Below is a small trained network, with its code and all its weights. Each question gives an input and a class and asks what happens when units are switched off, that is, made to give their printed mean instead of their output.

import numpy as np


def w(rows, s, z=0):
    codes = np.array(rows[::2]) - 128.0
    scale = np.full(codes.shape[1], s)
    scale[-1] = z or s
    return codes * scale


def norm(h):
    return h / np.sqrt((h * h).mean(-1, keepdims=True) + 1e-5)


def f(y):
    return y / 2 * (1 + np.tanh(0.7978845608 * (y + 0.044715 * y**3)))


def log_softmax(a):
    a = a - a.max(-1, keepdims=True)
    return a - np.log(np.exp(a).sum(-1, keepdims=True))


def net(x, mask):
    res = np.array(x, float).reshape(1, 5) / 4 @ E
    u = 0
    for l in range(4):
        y = f(norm(res) @ A[l][:, :-1].T + A[l][:, -1])
        res = res + np.where(mask[u : u + 3], y, B[l][:, -1]) @ B[l][:, :-1]
        u += 3
    return log_softmax(norm(res)[-1] @ U[:, :-1].T + U[:, -1])


A, B = {}, {}
E = w([
[166,102,132,160,154,177,213,142,75,31,74,72],'x0',
[173,63,163,99,154,157,181,188,163,181,96,48],'x1',
[103,174,230,113,203,114,112,67,80,107,155,105],'x2',
[85,186,71,107,176,222,191,95,177,157,94,118],'x3',
[127,117,2,87,173,76,175,98,97,83,6,25],'x4',
],0.0079)
A[0] = w([
[212,3,176,150,81,94,136,137,158,240,236,180,56],'0.n0',
[126,148,168,96,179,159,92,129,130,132,105,183,166],'0.n1',
[74,171,38,91,88,61,112,163,157,155,121,132,1],'0.n2',
],0.005,0.0023)
B[0] = w([
[188,141,118,65,103,172,138,163,143,89,157,166,254],'0.n0',
[153,111,85,110,151,184,158,130,100,86,93,152,168],'0.n1',
[98,247,113,164,124,155,104,169,89,141,96,126,161],'0.n2',
],0.014,0.0042)
A[1] = w([
[170,35,135,59,27,112,64,189,125,66,198,175,224],'1.n0',
[76,194,151,254,172,162,166,179,99,113,156,200,8],'1.n1',
[47,152,48,132,138,213,157,128,141,76,223,159,14],'1.n2',
],0.0052,0.0015)
B[1] = w([
[176,120,160,165,112,112,127,246,97,162,211,158,255],'1.n0',
[147,183,132,108,65,144,58,160,120,84,96,146,159],'1.n1',
[137,65,156,134,104,172,172,59,116,173,150,110,178],'1.n2',
],0.012,0.0061)
A[2] = w([
[88,208,123,56,135,117,137,176,176,101,108,46,192],'2.n0',
[17,124,67,97,132,101,106,24,64,166,199,100,6],'2.n1',
[83,160,150,115,220,254,120,245,228,233,135,95,141],'2.n2',
],0.0048,0.0023)
B[2] = w([
[111,136,143,108,100,169,85,97,101,77,158,30,197],'2.n0',
[124,193,120,192,117,167,108,195,130,223,170,182,158],'2.n1',
[90,112,213,86,179,10,135,136,129,76,85,146,252],'2.n2',
],0.011,0.0032)
A[3] = w([
[95,206,132,111,102,183,142,89,114,219,112,103,125],'3.n0',
[177,181,213,80,188,143,173,118,97,58,115,77,254],'3.n1',
[176,89,124,77,145,102,154,182,130,166,254,180,99],'3.n2',
],0.0065,0.0019)
B[3] = w([
[88,109,55,53,106,176,145,129,63,117,185,151,174],'3.n0',
[107,115,74,138,91,26,175,123,181,112,119,99,242],'3.n1',
[244,128,183,126,86,118,101,120,77,132,152,115,254],'3.n2',
],0.011,0.0072)
U = w([
[148,116,166,174,196,133,63,82,182,212,114,186,6],'0',
[254,101,239,116,57,82,127,169,146,94,235,187,175],'1',
[67,219,57,54,116,237,110,42,120,127,166,182,90],'2',
[57,91,102,141,162,16,176,111,130,33,73,36,231],'3',
],0.0075,0.0026)

Each question gives the input, the list of numbers given to net, and the class t.
The units are the neurons (one row each of A and B). Each row of codes is followed by its name. A weight is (code - 128) times the scale printed after its matrix; where a second scale follows, it is the last column's (A, B and U).
mask holds one flag per neuron, layer by layer. A switched-off neuron (its flag False) gives its mean, the last column of its row in B, instead of its output. The means were averaged over made-up inputs and are rounded, as every weight is.
A unit's drop is (log p(t) with every unit on - log p(t) with that unit switched off) / (log p(t) with every unit on - log p(t) with every unit switched off).
most important unit: the unit with the biggest drop
top k neurons: the k neurons with the biggest drops, biggest first
top k neurons in layer l: the k neurons of layer l with the biggest drops, biggest first
drop when u is switched off: that unit's drop, to one decimal
input [-1,-5,4,-2,4], class 2: top neuron	2.n1
input [1,-2,8,4,-3], class 2: top 2 neurons	1.n0, 2.n2
input [7,-8,-6,6,6], class 2: top 2 neurons	2.n2, 3.n1
input [-4,1,-3,2,7], class 2: top 3 neurons	1.n0, 3.n0, 3.n1
input [3,6,3,-4,2], class 3: top 2 neurons	0.n0, 1.n0
input [-3,-5,4,-1,7], class 2: top 2 neurons in layer 2	2.n1, 2.n2
input [2,-3,-4,4,6], class 2: top 2 neurons	2.n2, 1.n0
input [-2,-6,-3,-6,6], class 3: top 2 neurons	1.n2, 3.n2
input [3,4,-3,6,-4], class 3: top 2 neurons	1.n0, 2.n2
input [5,-2,4,7,-8], class 2: top 2 neurons in layer 1	1.n0, 1.n1
input [2,-5,7,7,-6], class 2: drop when 1.n0 is switched off	0.1
input [-8,-6,-3,0,1], class 2: drop when 0.n2 is switched off	1.1
input [4,-3,5,4,0], class 3: drop when 3.n1 is switched off	0.9
input [-7,6,6,2,5], class 3: most important unit	2.n2
